Below are the code and all the weights of a small trained network. Each question names an input and a target symbol and asks about switching units off, where a switched-off unit gives its printed mean instead of its output.

import numpy as np


def w(rows, s, z=0):
    codes = np.array(rows[::2]) - 128.0
    scale = np.full(codes.shape[1], s)
    scale[-1] = z or s
    return codes * scale


def norm(h):
    return h / np.sqrt((h * h).mean(-1, keepdims=True) + 1e-5)


def f(y):
    return np.maximum(y, 0)


def softmax(a):
    e = np.exp(a - a.max(-1, keepdims=True))
    return e / e.sum(-1, keepdims=True)


def log_softmax(a):
    a = a - a.max(-1, keepdims=True)
    return a - np.log(np.exp(a).sum(-1, keepdims=True))


def net(x, mask):
    ids = ['βγδεζημξπσφω'.index(c) for c in x.split()]
    T = len(ids)
    res = E[ids] + P[:T]
    r = norm(res)
    for j in range(2):
        rows = slice(3 * j, 3 * j + 3)
        q, k, v = (r @ M[0][rows].T for M in (Q, K, V))
        z = softmax(np.where(np.tri(T) > 0, q @ k.T / 3**0.5, -1e9)) @ v
        o = O[0][rows]
        res = res + np.where(mask[j], z, o[:, -1]) @ o[:, :-1]
    y = f(norm(res) @ A[0][:, :-1].T + A[0][:, -1])
    res = res + np.where(mask[2:10], y, B[0][:, -1]) @ B[0][:, :-1]
    return log_softmax(norm(res)[-1] @ U[:, :-1].T + U[:, -1])


Q, K, V, O, A, B = {}, {}, {}, {}, {}, {}
E = w([
[55,178,157,81,114,196],'β',
[124,177,143,122,158,66],'γ',
[148,128,116,112,170,138],'δ',
[130,139,129,123,102,122],'ε',
[179,133,144,110,107,110],'ζ',
[149,207,130,127,105,121],'η',
[124,102,121,105,132,187],'μ',
[144,152,170,101,127,92],'ξ',
[123,84,146,78,150,128],'π',
[127,71,83,98,98,143],'σ',
[99,115,121,101,157,87],'φ',
[95,8,108,137,134,120],'ω',
],0.011)
P = w([
[137,152,147,169,120,155],'0',
[2,122,161,76,55,181],'1',
[116,80,142,158,127,137],'2',
[154,166,132,166,125,142],'3',
[91,105,130,78,88,111],'4',
[120,80,138,158,126,137],'5',
[172,171,111,163,129,136],'6',
[108,111,125,69,99,104],'7',
[118,80,136,158,126,136],'8',
[184,176,96,161,131,128],'9',
[122,122,120,64,110,101],'10',
[120,79,139,158,126,136],'11',
[195,175,83,159,138,126],'12',
],0.0086)
Q[0] = w([
[89,11,38,199,127,26],'head 1',
[121,159,238,137,172,22],'head 1',
[138,74,254,201,80,185],'head 1',
[171,184,61,139,98,47],'head 2',
[99,189,134,132,52,89],'head 2',
[199,158,98,210,155,57],'head 2',
],0.0079)
K[0] = w([
[51,77,80,135,116,86],'head 1',
[136,130,250,151,151,10],'head 1',
[64,137,203,134,47,170],'head 1',
[212,173,131,192,83,55],'head 2',
[162,207,107,167,125,134],'head 2',
[143,151,139,112,71,33],'head 2',
],0.011)
V[0] = w([
[144,118,202,252,224,110],'head 1',
[195,162,235,118,193,120],'head 1',
[157,96,127,220,116,255],'head 1',
[190,134,163,175,38,70],'head 2',
[135,70,226,114,55,63],'head 2',
[137,138,189,81,191,128],'head 2',
],0.0033)
O[0] = w([
[150,91,3,136,142,65,86],'head 1',
[111,131,83,175,127,86,183],'head 1',
[211,134,123,130,172,147,248],'head 1',
[143,31,103,90,34,157,143],'head 2',
[184,103,131,69,115,72,190],'head 2',
[167,188,185,117,140,159,161],'head 2',
],0.0043,0.0011)
A[0] = w([
[133,157,158,206,60,151,43],'neuron 1',
[147,144,79,108,20,146,48],'neuron 2',
[28,166,135,1,53,134,45],'neuron 3',
[140,213,126,149,88,79,3],'neuron 4',
[107,78,82,87,64,114,138],'neuron 5',
[98,152,127,118,218,156,84],'neuron 6',
[32,96,229,73,123,89,31],'neuron 7',
[74,85,178,52,144,182,99],'neuron 8',
],0.007,0.0049)
B[0] = w([
[132,139,57,159,93,104,153],'neuron 1',
[29,108,81,91,202,149,191],'neuron 2',
[1,207,199,115,130,63,246],'neuron 3',
[193,54,199,131,132,177,155],'neuron 4',
[161,200,145,130,142,101,225],'neuron 5',
[153,118,110,42,114,69,175],'neuron 6',
[187,164,123,170,154,227,210],'neuron 7',
[122,165,85,128,99,86,253],'neuron 8',
],0.0077,0.0038)
U = w([
[72,188,191,137,114,150,255],'β',
[83,154,114,132,94,11,102],'γ',
[133,90,153,1,169,82,79],'δ',
[147,172,124,211,45,165,129],'ε',
[182,103,231,99,43,136,134],'ζ',
[69,120,31,157,99,130,81],'η',
[103,82,116,39,85,211,115],'μ',
[169,164,200,206,142,79,56],'ξ',
[158,138,195,112,174,227,118],'π',
[162,124,75,95,6,98,73],'σ',
[144,161,111,167,224,132,77],'φ',
[103,51,147,168,129,136,246],'ω',
],0.0099,0.0048)

Each question gives the input, a string of symbols that net reads in full, and the target symbol t.
The units are the heads (3 rows each of Q, K, V and O) and the neurons (one row each of A and B). Each row of codes is followed by its name. A weight is (code - 128) times the scale printed after its matrix; where a second scale follows, it is the last column's (O, A, B and U).
mask holds one flag per unit, heads first, then neurons. A switched-off unit (its flag False) gives its mean, the last column of its rows in O or B, instead of its output. The means were averaged over made-up inputs and are rounded, as every weight is.
A unit's drop is (log p(t) with every unit on - log p(t) with that unit switched off) / (log p(t) with every unit on - log p(t) with every unit switched off).
The circuit of an input: a set's keep is (log p(t) with only the set's units on - log p(t) with every unit switched off) / (log p(t) with every unit on - log p(t) with every unit switched off). Starting from all 10 units, units are removed one at a time, each time the one whose removal leaves the highest keep (on an exact tie, the one counted first), for as long as the keep stays at least 0.8.
units of the circuit, in order: the units of the circuit, biggest drop first
most important unit: the unit with the biggest drop
heads that matter: for each layer, one digit per head in row order, 1 if its drop is at least 0.15 and else 0, layers parted by /
drop when u is switched off: that unit's drop, to one decimal
input φ δ δ μ ω ζ σ, target μ: units of the circuit, in order : head 1; neuron 2
input ζ β η ε σ φ φ η δ, target δ: units of the circuit, in order : neuron 6; neuron 7
input η ω μ δ π, target β: units of the circuit, in order : neuron 7; neuron 3
input η ε μ δ γ δ δ μ β ξ σ, target β: units of the circuit, in order : neuron 3; head 1
input β β δ η ζ ε δ δ η, target η: units of the circuit, in order : head 2; neuron 2; neuron 1
input δ η ω β γ μ δ η ω σ π, target β: units of the circuit, in order : neuron 3; neuron 7
input μ ζ ζ σ η β δ γ, target β: units of the circuit, in order : neuron 7; head 1; neuron 8
input δ η δ ω ω π ζ γ π γ μ, target γ: units of the circuit, in order : neuron 8; neuron 3
input δ δ φ π, target δ: units of the circuit, in order : neuron 7; neuron 3
input μ δ μ π π ζ π η ζ π φ, target β: most important unit : neuron 7
input δ ω ω ε δ σ π β μ ζ ζ ε, target ε: heads that matter : 10
input γ μ β π β η ζ ζ δ ζ φ, target β: heads that matter : 00
input β ω ω γ, target ξ: heads that matter : 10
input ξ η μ π, target δ: heads that matter : 01
input π ω η ω δ, target β: most important unit : head 1
input η η π β δ ξ ζ μ π ζ ω, target β: drop when head 1 is switched off : 1.4
input δ ξ π ζ, target σ: drop when head 2 is switched off : 0.7
input ε δ σ φ ω ω ζ π δ ξ, target ζ: drop when head 2 is switched off : 0.1
